A =
131  124  155  118  129  116  148  138  147
134  151  151  158  147  113  117  141  125
135  133  117  126  132  128  156  109  137
The entry directly above the smallest entry? 141
The entry just left of 129? 118
The entry directly below 158 -> 126
The entry just left of 116 -> 129
The bottom-right entry: 137
The entry just right of the centre entry -> 113
The entry in the top-right corner? 147
The top-left entry? 131

data = [116 131 112 117 146 110 105 113 130 132 127]
The entry just right of 112 -> 117
Read off the entry just left of 132.
130
The entry just right of 146: 110

M =
[[139 121 136 142 151 127 147 126 149 133 133 118 131]
 [126 125 136 137 134 128 146 129 125 121 145 125 120]
 [120 119 121 124 148 132 132 122 130 102 136 105 122]
 [114 120 133 144 128 126 139 122 115 116 149 126 115]
 [132 125 130 132 138 134 140 117 127 117 134 110 121]
 [126 149 133 133 130 112 149 125 130 121 126 119 117]]
Rows and columns are numbered from 1.
The entry in the top-right corner: 131
Read off the entry at row 1, column 3.
136
The bottom-right entry: 117
The entry just left of 146 is 128
Read off the top-left entry.
139
Read off the entry at row 3, column 2.
119
The entry at row 2, column 2: 125
The entry at row 1, column 2: 121
Read off the entry at row 2, column 1.
126
The entry in row 3 and column 1 is 120
Read off the entry just right of the largest entry.
127
The bottom-left entry -> 126
Read off the entry directly above 129.
126
Read off the entry at row 3, column 3.
121
Read off the largest entry.
151
The entry just left of the smallest entry: 130
The entry just right of 105: 122
Read off the entry just right of the smallest entry.
136
Read off the entry directly below the smallest entry.
116
The entry directly below the largest entry: 134

B = [114 126 125 140 121 100]
Read off the 5th entry.
A: 121
Read off the first entry from the right.
A: 100
The 3rd entry: 125

grid =
[[120 131 120 135 137 133 155]
 [142 139 127 137 142 116 127]]
The first entry in reading order is 120
Read off the entry in the top-right corner.
A: 155
Read off the entry directly above the smallest entry.
A: 133

[[125 123 135 124 115 125 147 123 127 115 116 104]
 [130 122 126 127 114 113 122 122 127 128 130 127]
 [121 129 137 138 134 111 112 129 128 127 138 129]
 [131 129 108 122 116 124 114 129 128 122 135 126]
 [127 134 126 122 133 134 116 134 128 134 123 133]
 [124 129 119 136 133 140 139 129 128 136 121 139]
 [130 142 128 132 140 124 126 142 129 132 127 122]
 [131 129 123 107 113 144 112 129 128 116 118 127]
 [124 129 123 134 130 125 126 129 128 125 132 127]
 [117 113 140 114 106 129 118 113 125 123 115 129]
 [132 123 125 126 131 128 123 123 127 128 129 127]
 [121 125 133 127 128 119 110 125 127 128 132 128]
 [129 126 114 125 127 140 119 126 127 136 126 144]]
Counting starts at 1.
The top entry of the column that holds the largest entry? 147
The entry at row 3, column 3 is 137
The entry at row 1, column 2? 123
The entry in the bottom-right corner? 144
The entry just left of the largest entry: 125
The entry in row 3 and column 1 is 121
The minimum? 104
The entry at row 1, column 3 -> 135
The top-left entry? 125
The entry directly below the smallest entry -> 127
The entry in row 2 and column 1? 130
The entry at row 2, column 2 is 122
The entry in row 2 and column 3? 126
The entry in the bottom-left corner is 129
The bottom entry of the column that holds the largest entry -> 119

[118 103 138 102 153 104]
The 3rd entry from the right is 102
What is the second entry from the right? 153
What is the 1st entry from the right? 104

Read these off the array that follows.
1) Find the largest entry.
2) Find the 4th-last entry, reading row by row.
3) Find the entry directly below the smallest entry.
4) Find the entry in the top-left corner.
5) Find the bottom-right entry.
6) Find the bottom entry of the column that holds the largest entry.
7) Find the entry directly below the largest entry.
8) Find the entry in the top-right corner.
[[123 144 130 131 132 105 129 128 126 123]
 [121 128 138 127 121 122 129 129 136 127]
 [130 136 135 124 133 135 132 126 124 132]]
1) 144
2) 132
3) 122
4) 123
5) 132
6) 136
7) 128
8) 123

[117 129 134 148 129 115 104 117 147 114 148 142 131 121 109 151]
The entry just right of 134 is 148
The entry just left of the largest entry? 109
The entry just left of the smallest entry -> 115
The entry just right of 109 is 151
The entry just right of the smallest entry -> 117
